dib: [ 2.19, -5.27, -3.02, -1.87, -4.24,  1.00, -2.69, -1.84,  7.41]
Kemig: [ 2.19, -5.27, -3.02, -1.87, -4.24,  1.00,  4.77, -0.25, -6.64]
bobep: [-4.46, -1.30,  2.36, -5.64, -5.97,  4.97, -0.18, -2.87,  3.27]
nodak: [-1.94, -5.59, -1.40, -5.61, -7.74,  3.90, -4.57,  0.03,  6.70]
Vutug: [-1.94, -1.41, -1.40, -5.61, -7.74,  3.90, -3.13, -1.41,  7.61]
roge: [-2.57,  3.45, -0.85, -1.67, -5.14,  2.80, -6.07,  0.13,  8.12]
lado: [ 3.12,  3.24,  0.31,  3.34,  6.07, -3.43,  2.44,  3.35, -4.49]
palag: [-4.46, -5.63, -1.30, -5.63,  3.27, -5.63, -5.63, -5.62,  3.27]
fav: [-0.52,  4.59,  1.74,  1.78,  2.23, -0.29,  0.84,  2.17, -1.92]
gone lado: [ 2.44, -4.49,  6.07,  3.24,  3.12,  0.31,  3.34, -3.43] -> [3.35]
howmany palag: [-5.63] -> 4
howmany lado: [3.24] -> 1
howmany Vutug: [-1.40] -> 1
howmany Vutug: [-1.41] -> 2
howmany Vutug: [-3.13] -> 1
gone bobep: [-1.30, -5.97,  3.27,  4.97, -0.18,  2.36, -4.46, -5.64] -> [-2.87]

dib: [ 0.32,  2.23,  0.72,  1.63, -2.97, -3.15,  6.64,  2.55,  1.39, -0.44,
  3.20,  1.62]
Kemig: [-1.04, -2.73, -1.40,  1.64,  6.98, -0.05, -2.57, -1.42,  3.15, -1.21,
 -1.87, -2.72]
dul: [-1.21,  5.76, -0.46, -3.94, -4.28,  0.25, -0.63, -0.96, -2.24, -0.67,
 -1.79, -0.29]
Baki: [ 5.59, -0.70, -1.82, -2.70, -0.70, -0.36, -0.70, -3.67, -2.71, -3.76,
 -0.70, -1.08]
palag: [ 5.15, -1.49,  6.12,  1.61,  1.19, -2.36, -2.37,  0.43,  3.96, -1.05,
 -2.37, -2.37]
roge: [-1.04, -2.73, -1.40,  1.64, -1.31, -0.05, -2.57, -1.42,  3.15, -1.21,
 -1.87, -2.72]
Tazal: [ 1.79, -2.21,  1.08,  1.06,  3.65, -3.18, -4.06,  1.78,  0.22, -0.33,
 -0.15, -2.60]
fav: [-0.09,  1.74, -0.44,  1.64,  0.36,  6.04, -2.72,  1.96, -3.68, -3.61,
 -1.34, -2.72]
Vutug: [ 2.15, -2.73, -1.40,  1.64, -1.31, -0.05, -2.57, -1.42,  3.15, -1.21,
 -1.87, -2.72]
bobep: [ 2.15,  1.44,  1.19,  3.08, -0.44, -0.11, -3.23, -0.17,  4.54,  7.33,
 -0.60, -1.42]
nodak: [-0.89,  0.52, -1.46, -3.19, -4.97,  1.96, -2.38, -2.39, -0.23, -0.91,
 -0.06,  3.95]
gone dib: [ 2.23,  0.32,  1.39,  2.55, -3.15,  0.72,  6.64,  3.20, -0.44,  1.63,
 -2.97] -> [1.62]
howmany Baki: [-0.71] -> 0
howmany fav: [-3.67] -> 0
gone Baki: [-0.36, -0.70, -1.82, -0.70, -0.70, -2.70, -3.67, -0.70, -1.08,  5.59,
 -3.76] -> [-2.71]
howmany palag: [-2.37] -> 3

roge: [-3.71, -0.34,  1.05, -2.64, -3.95,  0.49, -0.99, -1.08, -3.72,  2.79,
 -2.19, -2.88, -2.88, -3.38,  1.10, -1.61,  0.69,  0.94,  0.40,  0.87,
 -1.68,  1.81, -1.85,  0.07, -1.67, -0.94, -4.26, -2.89,  1.04, -2.70,
  1.66,  1.61, -0.43, -0.43, -0.81, -1.05,  2.71, -0.78, -1.61,  0.84,
  0.35, -4.56, -2.63, -1.98, -1.22, -2.42, -2.88,  0.07, -4.32,  0.84,
  0.50, -2.00,  2.07,  1.94, -0.42, -2.21,  4.32,  0.99, -3.31, -1.59,
 -2.03,  1.69,  0.90]
bobep: [-3.71, -0.34, -0.04, -2.64, -3.95,  0.49,  0.87, -1.08, -2.28, -3.71,
 -2.19,  0.96, -2.88, -3.38,  1.10, -1.61,  0.69,  0.94,  0.40,  0.87,
 -1.68,  1.81, -1.85,  0.50, -1.67, -0.94, -4.26, -0.10,  1.04,  2.71,
  1.66,  0.87,  0.38, -0.43, -0.81, -1.05,  2.71, -0.78, -1.61,  0.84,
  0.35, -4.56, -2.63, -1.98, -1.22, -2.42,  0.10,  2.16, -4.32, -1.15,
  0.50, -2.00,  2.07,  1.94, -0.42, -2.21,  4.32, -3.71, -3.31,  0.87,
 -2.03, -3.71,  0.90]
fav: [-3.71, -0.34, -2.12, -2.64, -3.95,  0.49, -0.99, -1.08, -2.28,  2.79,
 -2.19,  0.96, -2.12, -3.38,  1.10, -1.61, -4.31,  0.94,  0.40,  0.87,
 -1.68,  1.81, -1.85,  0.07, -1.67, -0.94, -4.26, -0.10,  1.04, -2.70,
  1.66,  1.61,  0.38,  0.48, -0.81, -1.05,  2.71, -0.78, -1.61,  0.84,
  0.35, -4.56, -2.63, -1.98, -1.22, -2.42,  0.10,  2.16, -4.32,  0.84,
  0.50, -2.00,  2.07,  1.94, -0.42, -2.21,  4.32,  0.99, -3.31, -1.59,
 -2.03,  1.69,  0.90]
Tazal: [ 1.66,  4.68, -8.62,  3.45,  0.88, -5.75,  0.30, -3.80,  3.40, -5.87,
 -0.39,  1.87, -1.13,  1.78,  0.00, -3.70, -0.50, -1.19, -2.49,  1.10,
 -1.82,  1.56,  2.91,  2.43,  4.09,  0.31, -1.21, -1.04, -2.83,  3.24,
 -1.16,  1.60,  2.61, -0.47, -0.79,  0.09,  2.22,  1.02, -2.13, -2.78,
 -1.28, -0.49,  1.62, -0.11, -1.44, -3.92,  3.22, -1.65, -0.04,  0.69,
 -3.27,  5.83, -3.21, -0.14,  5.83,  1.54,  3.58,  1.36,  6.61, -0.66,
  3.46, -2.35,  1.29]
gone fav: [-2.42, -3.38, -1.08,  1.10,  1.69,  0.90, -2.21, -4.31,  0.48,  1.94,
  0.84, -2.70,  2.71,  2.16,  0.87,  1.61,  0.38, -3.31, -4.56,  0.07,
 -1.22, -1.98, -2.28, -4.32, -1.05,  0.96, -2.12,  0.10, -0.99, -3.95,
  0.84, -1.68, -1.67,  4.32, -1.61, -4.26, -0.78, -2.12,  0.99, -1.59,
 -0.34, -1.85,  0.50, -2.63, -0.94,  1.81,  2.79, -2.00, -2.64,  1.66,
 -2.19,  0.40,  1.04,  0.94,  0.35, -2.03, -3.71, -1.61, -0.81, -0.42,
  2.07, -0.10] -> [0.49]
howmany bobep: [0.87] -> 4
howmany roge: [-2.88] -> 3
howmany Tazal: [-1.16] -> 1
gone fav: [-2.28, -1.98, -3.38, -2.21,  1.10,  1.94, -1.85, -3.71, -1.61, -2.00,
 -0.42, -0.99,  0.50, -2.03,  0.48,  1.81,  4.32, -2.63, -1.67,  2.79,
 -1.68, -0.78,  0.38,  2.07,  1.69,  0.35, -1.61,  0.40, -0.94,  0.87,
 -0.34,  2.71,  2.16, -2.12,  1.61,  1.66, -4.56, -4.31, -2.70,  0.94,
  0.84, -3.31, -4.26,  0.84, -1.59,  0.99,  0.07, -3.95, -2.19,  0.90,
 -0.10, -0.81,  1.04, -1.05,  0.10, -2.42, -1.22,  0.49,  0.96, -1.08,
 -2.12, -2.64] -> [-4.32]
howmany fav: [-0.42] -> 1
howmany bobep: [-3.71] -> 4

bobep: [-6.91,  5.10,  5.74,  7.00,  0.77, -0.79,  0.24, -0.41, -7.37, -2.64,
  5.65, -5.25, -5.36,  6.36,  3.51,  7.34,  3.64, -0.84, -1.25, -5.55,
 -7.31, -3.91,  2.24,  6.06,  0.24,  0.24, -2.01, -3.69, -5.14,  5.29,
 -1.45,  6.80, -1.65, -1.39,  7.72,  3.72,  4.46,  2.43,  2.19,  0.16,
 -0.09, -3.88, -3.30,  1.35, -4.63,  2.01, -1.99,  5.71, -1.25, -2.36,
 -0.82, -2.88,  0.24]
Baki: [-1.50, -5.16, -5.16, -2.19, -4.99, -2.57,  1.89,  0.66, -6.85, -4.13,
  4.15,  6.27,  3.27,  5.26, -7.34, -3.95,  6.30, -3.61, -7.41, -0.83,
  1.97, -4.46, -3.74, -7.83, -3.93,  2.44, -4.42, -7.75,  3.54, -6.51,
  1.46, -7.43, -6.65, -7.70,  4.15, -5.41,  1.77,  2.82,  2.98, -3.93,
  0.06, -4.58, -2.19, -5.70,  6.73, -3.59, -3.93,  2.56,  4.84, -2.71,
 -2.09,  4.44,  3.21]
Kemig: [-3.32, -1.01, -1.14, -5.36, -1.37,  3.96,  0.89, -4.55, -4.40, -5.20,
  6.03,  0.08,  5.99,  3.27, -1.14,  4.16, -6.37, -6.38, -5.76, -4.54,
 -4.21,  7.39,  6.24,  2.63, -4.51, -4.80, -0.93, -0.40, -1.19,  2.83,
  0.93, -7.74, -2.38,  7.35, -7.05,  4.91,  3.69, -7.34,  0.49,  7.64,
 -5.22,  7.64, -3.23,  4.60,  1.99,  4.42,  1.85, -4.01, -5.73,  5.49,
 -1.82, -1.68,  3.95]
roge: [-2.58,  0.14,  5.50, -3.47, -7.77,  6.46,  2.22,  6.22,  3.08, -4.41,
 -5.17, -4.84, -2.94,  6.68, -1.63, -3.87, -1.36, -5.31,  0.71, -7.69,
  3.74,  0.07,  6.91, -3.23,  0.60, -2.39, -4.45, -1.82, -5.49, -1.58,
 -5.00, -5.87, -3.77, -6.23, -0.79, -5.40,  2.24, -6.21, -4.66,  5.03,
  3.96, -6.84,  7.69, -5.49, -2.57,  1.18,  5.09, -7.76, -1.66,  3.94,
 -4.75,  0.15, -3.65]
howmany Baki: [-3.93] -> 3
howmany bobep: [0.24] -> 4
gone Kemig: [-6.38, -1.14,  3.27, -7.05,  7.64,  7.39,  0.89, -1.68, -5.73, -1.01,
 -4.01, -2.38,  0.93, -1.14, -4.80,  5.99, -1.19,  6.03,  7.64, -1.37,
  7.35,  1.99, -4.54, -3.23,  1.85,  2.83, -5.36,  4.42, -5.20, -4.40,
  3.69, -3.32,  5.49,  4.16, -1.82, -7.34, -0.40,  4.60, -0.93,  4.91,
 -4.51,  3.96,  0.49, -6.37, -4.21,  0.08, -5.76,  6.24,  2.63, -4.55,
 -5.22, -7.74] -> [3.95]
howmany Kemig: [-4.21] -> 1
gone Kemig: [ 3.69, -5.20, -1.82,  3.95, -5.76,  1.99, -0.40, -1.14, -4.55, -5.22,
 -7.74, -4.54, -1.01, -0.93,  7.64,  2.83, -4.40, -2.38,  4.91,  5.49,
 -5.36, -4.80, -7.34, -7.05, -1.14, -3.23,  4.16, -3.32,  7.35,  0.89,
  0.93,  1.85,  3.27,  3.96,  0.08,  7.64,  5.99,  6.24,  2.63, -4.21,
 -5.73,  6.03, -4.51,  0.49, -1.37, -6.37,  4.42, -1.68, -4.01, -1.19,
  7.39,  4.60] -> [-6.38]
gone Kemig: [ 2.83, -7.34, -5.22, -6.38, -7.05, -1.14, -4.01,  0.49, -0.93, -1.14,
  4.60, -4.80, -4.40,  0.93,  7.35, -1.37, -1.82, -4.21,  2.63,  5.49,
 -4.55, -1.68, -4.54, -3.23,  6.03, -5.73,  7.64,  4.16,  6.24, -1.01,
 -2.38, -5.76,  5.99,  7.64, -6.37, -0.40,  4.91, -5.20,  1.85, -5.36,
  0.08,  0.89, -7.74,  3.95,  3.69, -4.51,  4.42,  1.99,  3.27, -3.32,
 -1.19,  3.96] -> [7.39]

